Rows, each with its class:
[ 0 -3 -7 -2  6  4  4  2 -2 -2  4  4  5  2  8  4 -2 -1 -7  0 -7 -1 -2]  B
[-6  1  5 -2 -2  6 -4 -1 -5 -5 -2  2  8  0  3  1 -4  3 -5  3 -3 -1  4]  W
[-3  3 -2 -1 -3  6 -3  3  1 -4  0  4  2  3 -2  1  0  1 -4 -4  4  3  1]  W
[ 2 -3  4 -8 -1  2  2  6 -4 -1 -5 12  8 -2  3  2 -2 -2 -1 -3 -8  3 -1]  B
[-3 -3  4  3  2  2 10  3 -3  1 -3  3  9 -2  1  4 -9  0 -4  4 -4  0 -5]  W
[ 2  3 -1 -9 -2 -7 -4  4 -4  1  1 -1  3 -3  7 -2 -6 -3 12 -4 -5  1 -4]  B
[ -7   5 -12  18  -2  -2  12  -3  -9   5   2 -12   5  -5  18   4   0  -9
  -2  -4 -10   2   5]  W
[ -5   3  -5   7  -2   5   1  -3  -8  -1   3  -4   5  -7   7   0  -2  -4
 -10  -1  -8  -1  -2]  P
[-9  4 -6  3 -6 -6  1 -1 -4  5 11 -9  3 -2  8 -1  5 -5 -8 -1 -6  1 -4]  X
[  0  -1  -4   0  -6 -11  -6   1 -10   5  15 -15   6  -6   6  -1   0  -8
  -8   3 -11   3  -4]  X
[  3   3  -5  -6  -7  -2   1   1  -8  -6  -6  -6   6  -6  11   1   2  -4
  -2   5 -10  -1   4]  B
[  1  -5   5 -12   8  -1  -6   0   2  -2 -12  17   1   1   0  -1  -1   7
   1  -1   1   1   0]  B
[-1  0  4 -4 -1  2  4  3 -2  1 -7  7  7 -3  3  4 -4 -2  1 -1 -7  5  1]  B
[ -5   3 -10  -6   0  -7  -7   2 -11   3   7 -14   6  -8  13   0   3  -9
  -1  -5 -12   3   0]  X
[ -9   7 -12  16  -1   4   0  -6 -10  -2   4  -1   8  -3  14  -1   4  -6
  -4  -5  -6   0  -2]  W
[ -8   3 -12  23  -1   5   4  -5  -9   5   8 -19  10  -2  14   7  -2 -15
   3   1  -9  -2   6]  P
[-3  5 -7  7  4  1 -4 -7 -7  3  4 -8  1 -2  7 -2  5 -1 -2 -2 -1 -4  3]  P
[-11   5 -14  25   0   4   1 -13  -9   2   6 -18   1  -4  11   1  16  -5
  -2  -2   3  -4   5]  P
[-11   1  -1  12   1  -2   4   0  -7   3  12 -16   3  -3   2  -4   3  -6
  -9  -2 -28  -3  -2]  X
[ -6   3 -10  20  -4  -4  10  -1 -10   6   8 -12  13  -8  15   1  -2 -13
  -6  -2 -14   4   0]  B
[-3 -1 -3  3 -3  8  6  1 -7  0 -6 -1  6 -3  8  3 -1 -4 -4 -3 -8  0  1]  B
[  0   1 -13   2  -3   5  -4  -6  -5  -1  -1  -7  -7  -4   8   1  41   3
   7  -5  -3  -3   8]  W
[ 9  5  0  9  3 -1  8 -4  5  3 -3  2  2  0  1  4 -1 -1  1 -1 -2 -1  3]  W
[ -8  12 -15  29   2  -3   1  -9  -5   5   9 -19   7  -3  14   4  -3 -18
 -11   0 -10  -8   4]  W
[-1 -1 -2  0 -4  2  7  3 -7  4 -3  0 11 -4  8  4 -3 -6 -2  0 -5  0  0]  W
[ -7   6 -11  24   0 -14  10  -8 -11   7   2 -20   9  -5  14   7   3 -12
  -2  -1 -14  -5   5]  W

Rows, each with its class:
[-4  1 -4 -9  2 -1 -2  6  5 -2  6 -1 -1 -1  0  0 -3  0  7  2 -4  4 -1]  Q636
[ -5  -2  -9 -19  -5   6   2   0  -3  -4  -5   4   0  -8   6  -2  -2   1
   9   1  -8   9   2]  Q34
[11  1 -8  7 -2  7  8 13  3 -1 -5  0 -4  9 -2 11 -1 -1  3  8 -3 18 -3]  Q110
[  6   2  -3  -9  -1   3   1   1   4   0   3   1   1  -3   3   8   1   0
  10  -1 -10   4   1]  Q636
[14  1  3  0  1  2  0 -3  1 -3  5 -2 -3 -1 -3  6 -1  2  1  7  3  7  0]  Q268
[13  2 -3 -5  0  4  2  0  3 -3  5 -1 -4 -1  3  3  0  0  6  5 -3 10 -1]  Q636
[  3   3  -7 -13  -2   5   1   4   6  -4   5   4   1  -1   2   8   3  -1
  12   2 -22  12   0]  Q377
[-10   9  -9 -18  -2  -1   2   9   6  -4   0   1  -1  -7  -2   3  -3   1
   6  -8  -5   1  -2]  Q822
[ -6   1 -10 -12  -6   4   1   5  -1  -3  -3   4   0  -5  -1   2  -1   1
   7  -1 -10   8  -1]  Q137
[10 -4 -5 11 -3  2  2  3 -9 -1 -3 -1 -1  2 -3  3  1  0  0  4 -3 18  0]  Q909
[-13   1  -9 -17   0  -2  -1   9   5  -2   0   3   3  -4  -1   9  -5  -1
   4  -5 -12  -4   1]  Q377
[ -5   1  -9  -8  -1   4   2   7  -4  -2   1   4   1  -3   1   8   2  -3
  11   1 -14   9   1]  Q377
[ -4  -1 -11   1   1  -3   0   1   0  -1  -2   1   4   3   2   9  -3  -2
   5  -4  -5   1   1]  Q636
[ 9  1  0 -3  5 -1 -4  8  8 -4 11  1  0  4 -3 11 -5 -2  5  0 -3  1 -3]  Q636
[  3  13  -4 -14   3  -1   1  18   8  -3  13   3   1  -1  -9   7  -5  -1
  10  -1  -7   6  -1]  Q161
[ 0 -3 -5 -1 -3  3  3 15 -2 -1 -8  1 -2  5 -2  3 -1  1 -4  4 -1  3 -2]  Q363
[ 2 -4 -1 11 -1  1 -1 10 -4 -2 -3 -1  7  3  0 -6  0  2  3 -1  3  9  2]  Q41
[ 16  -2   1 -10  -2   7   3  25   1  -2  -2   2  -4   4   2   0  -1   1
   2   7  -3   8   0]  Q363
[ 21   7  -3 -29  -6   9   3  15  14  -7   6   7   5  -1  10  -2   1   6
  14   3  -6  13   0]  Q110
[  0   3 -13   0  -2   2   5   7  -1  -2  -3   0  -3   2  -4  19   0  -1
   6   3 -13  13  -1]  Q377
[ 10   3  -4  12  10   0  -5  14   0  -3   3  -3   0   5 -11   4  -3   1
   4   1   6  12   1]  Q41
[ 6  6 -5  1 -1 -2  0 15 -2 -1  4  0 -2 -1 -8 -2  0  5  6  3  4 11  3]  Q909
[12 -1  0 -8 -4 11  4 16  1 -2 -4  2  2  4  5 -4  0  3  3  9 -4 12  0]  Q363
[ 6 -4  0 13 -2  5 -2  7 -3 -3 -7  2  5  1  0 -4 -1  3  3 -1 -1 12  3]  Q41
[-12   4  -7 -20  -2   2   2  19   5  -3   2   6   8  -4  -2  -4  -3   5
   2  -3  11   1   2]  Q110
[18  6  4 -1 -2  2  4 -6  1  0  7  1 -4 -1 -2  2  1  3 -2  8 -7  6 -4]  Q268
[ 3 -4 -1 13 -6  3  1  6  3 -2 -7  2  3 -3 -2 -9  0  7  3  6  3 12  1]  Q41
[-7 -1 -2 -2  0 -2 -1  1  4 -1 -3  6  1 -3  2 -2  0 -3  4  0 -3 -1  1]  Q636
[ 23   2   5   3   0   2   2  -4   1  -1   3   1  -3  10   2  11   1  -2
   2   0 -13  12  -2]  Q268
[  5   8  -5 -12  -1   6   1  16   9  -1  -2   4   5   3   3   4  -6   3
   4  -1  -3  11  -1]  Q110
[ -9   1  -7 -15  -1   3   4  16   7  -2  -2   4   6   1  -2  -4  -2   5
   4   1  -1   4   0]  Q110
[-15   6  -7 -23  -7   5   1  17   7   1   1   5   7  -6   0  -2  -4   3
   5  -1  -2   0   0]  Q822
[ 13   5  -6 -18  -3   4   1  12   3  -4   6   2  -4   4  -5  10  -2  -2
  10   5 -11  18  -3]  Q161
[-21  -4  -7 -17  -3   3  -3   3  -2   0   4   4   7  -1   3  -8  -4  -2
   8  -5  -1  -2   2]  Q34
[ 7  3  4 -4 -2  3 -2 -9 -2  0  2  0  0  1  4 -4  2  1  0  2 -5  3 -2]  Q268
[ -1  -8  -3  -2  -4   5  -5   7  -6  -1  -3   0   7  -2   2 -17   1   2
  -1 -10   3   9   2]  Q909
[17  4  1 -2  3  2  3 -2  3 -4  7  1 -2  6 -1  8 -2 -6  2  2 -4  8 -3]  Q268
[12 -2 -1  5  0  1  2 -3 -1  1  1 -3 -5  4  1 11  3  1  1  4 -4  8 -2]  Q268
[-11  -3  -8  -6  -5   7   3   0  -4  -4  -1   2  -1  -4   0   3   1   0
  10   1  -4   6  -1]  Q34
[ -9   1 -10 -18  -4   6   1   2   0  -3   1   4   0 -11   3  -5  -2   5
  11   8  -2   7   1]  Q34
[15  3  4 -6 -2  4  4 -3  2 -3  2  1 -4  1  5  0  3  4 12  6 -7  6  0]  Q636
[-22   1 -10 -12  -3   1  -2  12  -2   0   0   3   7  -4  -4  -4  -2   0
   4  -5  -5  -2   0]  Q161
[-5 -1 -4 -6 -2  3  1 -2  2  0 -1  5 -1 -4  2  2  2  0 11  4 -4  5  1]  Q636
[10 -2 -1  4 -3  8 -3 11 -4 -1  1  1  3  1  5 -2  0 -1  9  0 -1 14 -1]  Q909
[ 7  5 -3 -2 -2  5  5 17  1 -2 -1  3 -1  6 -4 11 -1  1  6  5 -3 10 -2]  Q110
[-18   0  -9 -15  -7   3  -2   4   0  -4   2   5   4  -4   2  -5  -1   0
   8  -4  -3   1  -1]  Q34
[ 4  3 -8 -1 -1  1  2 13 -1 -3  4  3  1  4 -9  7 -3 -1  7  0 -6 11 -2]  Q161
[ 35   0  -3   9  -5   5   2   7  -3  -7   3  -2 -11   3  -3   7   3   6
   9  10  -6  30   0]  Q909
[ -9   0  -7  -4   2  -3   1   6   2   2   0   2   1   1  -1   9  -4  -1
   6  -3 -12   0   0]  Q377

Rows with their classes:
[ -3  -5   9  -1   3   0   3   0  -3  -4 -29  -7   1   8   0   8   2  -1
  33  27   8  -9  -5]  <70>
[ -1  -2   7 -12   3   3   0   3  -2   7 -20 -10  -1   2  -3  10   1  -4
   1   6   9   5  -2]  <75>
[ -7  -4  -9   3  -2   8   2  -3 -11   3 -25  -6  11   0  -2   2  -1   7
  36  17   2   1  -9]  <69>
[ -2  -6  -1   0   1  -3   3  -4  -2  10 -15  -4   9   9   2   6  -5  -3
   5  13   6  -4  -6]  <67>
[ -2   1   2  -1   2   2  -1  -5  -2   8 -18  -6   4   4  -7   7   1  -1
  11   4   4   3   1]  <75>
[-5 -3 -6  2 -1  1  1 -2 -4 11 -6 -3  2  5  5  5 -2  0  2 10  6  2 -5]  <67>
[ -1  -2   4  -3   2   1   2   0  -4  -1 -12  -5   0   6  -1   8   0  -2
   6   9   4   3  -2]  <75>
[ 0  1 -6 -1  1 -2 -3 -2 -2 10 -5 -2 -1 -1 -5  3 -2 -4  0 10 -3  3  2]  <75>
[ -3  -6   1  -3   1   0  -1   0  -2   5 -11  -4   2  -2  -1   7   3  -3
   7  10   5   1  -2]  <75>
[-4 -1  1 -1 -3 -1  0 -1  0  8 -3  0  0 -6  4  2  6  1 -7  5  5  1  1]  <75>
[ -1  -3   0  -7  -1  -1  -2   0  -2   6 -14  -5   1   0  -1  -2   1  -5
   7   9   5   0  -3]  <75>
[ -2  -4   8  -4  -3   5   0   0  -4   4 -15  -3   5  -2   4   7   4   5
   2  12  13   5  -3]  <75>
[ -1  -4  -4  -2   5   0   1  -2  -9   4 -33  -7   3   5 -11  12  -1   0
  39  24   3  -2  -7]  <75>
[ -3  -1  -1  -4  -3   1   3  -1  -3  21 -13  -6   2  -2   5   3  -1  -2
   7  14   6   1  -2]  <67>
[ -4  -1  11  -4   1   2   0   1   4   3 -12  -7   3  -1   5   6   4   1
  -5  13  13   3  -6]  <75>
[ -4  -2  10  -7  -3  -1   0  -1   0   5 -10  -5   1  -3   1  10   1   1
   0  12   8   1  -1]  <75>
[ -2  -2   6   2   2   0   2   2  -2  -3 -17  -3   8   2   0   6   2   5
  19  12   7  -4  -8]  <69>
[ -1  -1  -1  -1  -3   1  -2  -5  -7  11 -14  -4   5   0  -6   5  -2   0
  20   7   1   3  -5]  <67>
[-4 -1  7 -6  0 -1 -1  5  3  1 -6 -4 -6 -6  5  5  3 -3 -3  6  5 -1  1]  <67>
[  2  -3  -7   1   1  -3   1  -7  -2  13 -27  -6   7  10  -5  12  -5  -2
  19  21   8   2  -6]  <67>
[  0   1   6  -4  -7  -1   1   1   6   3  11   0  -3   1   4   0   2  -5
 -33  -5   0   3   1]  <75>
[  0  -1   3  -3  -4   1  -1  -5  -6   6 -19  -7   6  -1  -4  12   1   6
  17  11   4   8  -5]  <75>
[ 0  0 -4  2  0  0  4  1 -2  4 -8 -1  2  4 -2 -1 -2 -6 11  6  4 -1 -4]  <67>
[ -5  -5   1  -4   0   1  -1   1  -8   3 -17  -6   0  -6   6   1   3   2
  22  17   6  -1  -7]  <75>
[ -2  -2   4 -12  -3  -1  -5   3  -3   7 -16  -6   3   2   1   6   1  -3
   2  15   9  -2  -2]  <75>
[ -2  -7   9 -10   0   1  -2   3   2   1 -10  -5   0  -1   1  14   4  -2
 -11   6   1   2   3]  <75>
[  0  -3   2  -7   2   2   1   1  -4  -1 -10  -2  -3  -4  -1   5   4   2
   9   9   2   1   0]  <67>
[ -4  -1   0  -2   3   3  -1  -3 -24   3 -28  -8  -3  -5  -9   9   3   6
  38  15   1   2  -2]  <75>
[ 1 -1  5 -2 -2  4  1  5  0 -1  2 -5 -5 -5  2 -1  3 -2 -6 -1  4  0  1]  <75>
[ -2  -5  -4  -5  -1   1  -1  -2  -7   7 -19  -8   1  -1  -6   6   0   3
  19   8   5   4  -5]  <75>
[  0  -4   0  -5   0  -1   0  -1  -1   3 -16  -2   0   3  -2   8  -1  -5
   1   5   8   2  -2]  <75>
[ -3  -4  -1  -5  -1   2  -2   4  -2   7 -11   5   3  -5   2   4   3   2
   6  15   5   3   0]  <67>
[-2 -2 -9  1 -1 -1 -3 -2 -3  7 -7 -1  6  0 -3 -1 -6 -2  7  7  2 12 -2]  <67>
[ -3  -4  -8   0   2  -1  -1  -9   0  12 -17   0   9   2   1   6  -5  -1
  10  20   3   0  -7]  <67>
[  1  -4  -1   1  -1  -1   0  -1  -1   8 -13  -3   4   3   1   3   1  -2
   9   8   8  -1  -5]  <67>

Rows, each with its class:
[ 1  0 11  4  4 -6  2  1 -2 -1  7 -1 -2  8  0 -7 -3 -4  1 -3 12 -4 -3]  T
[  0  -1   2  -1   5 -19   2   1  -2   5   4   1   1  -6   2  -7  -2   1
   4  -6   6   0   1]  K
[12  7 -7  0  2 -1  3  5  8  8  3  4  4 -9 -4  7  7 10 -7 -3  5 -2 -1]  R
[ -5   6   7   5  -2 -20   5  -2   4   2   4   2   2   4  -4   5   5  14
  -5   0  -7   1   5]  R
[ -1   2   4   3  -2 -25   1  -1   0   3   3  -1  -1   2  -5  -2  -1   4
  -3  -1   0  -3   4]  R
[-1  0  6  1 -4 -9 -1  2  3 -2  5 -3  0  5 -1 -3 -4 10 -5 -1 17 -1  0]  G
[  3  -4  -8  -1  -2 -11   1   3  -2   9  -5   0   5  -7   0   1   1   1
   4  -3   0   1   2]  R
[ 0 -1 -7  1  1 14  0  4  1  0  5 -1 -3  7  1 -2 -8 -2  1  2 16 -1 -5]  A
[ -1   1  -5  -3  -8  18   0  -4   2   3   6   0  -3   4   4  -2 -10  -1
   2   2  19   0  -1]  A
[ -2  -2   1   5  -5  -5   3   5   1  -3   4  -6  -1   7  -4  -3 -10  17
   7  -1  32   0   2]  G
[ 4 -7  5  5 -6  5 -4  4  5  3 -5  3  4 -6  3  0 -6  4 15 -1 -6  1  6]  G
[ -2  -1  -2   1   0 -11  -1   0  -1   1   1   1  -4   5   1   1  -6   2
  -2  -4   4  -2  -3]  T
[  5  -1   7   5  -9 -19  -1   3   0  -1   0  -4   3   0   0   0  -2  -3
  10  -2   3  -8   1]  G
[  7 -11  -1   6  -8 -18  -3  -1   3  -1   0  -1  -2  -8   0  -4  -1  -2
  11  -1 -12  -4  -1]  G
[ -3   7   2   2  -4 -27   1   1  -3   8   2  -1   1  -1   3   0  16  -3
  -6  -3  -5  -3   2]  R
[  2  -5   4   1  -5 -14  -3  -5   6  -1   1  -1 -10   3   3  -3  -6  -6
   8   0   2  -1  -3]  T
[  2  -1   1   3  -4 -17   0   4  -1   4   4   2 -14   1   8  -3  -7   4
   5   1   9  -1   2]  G
[ -1  -5   2   3 -22  -8  -2   1   2   0   5  -3  -3  -2   0   0  -8   6
  10  -3  14  -3  -4]  G
[  6   1   3   4  -6 -17  -2   3   0   2   4   2  -1  -3   1   6   3   4
   6  -1  10  -5  -1]  G
[  1  -4  11   4  -7 -19  -1   2   1   1   1   2  -2   3  -4   1  -1   2
  11   1  11  -3   0]  G
[  2   5  -7  -6   2  -7   3   6  -3  12  -5   0   4  -7  -3   4   6   0
  -5  -3 -12   1   2]  R
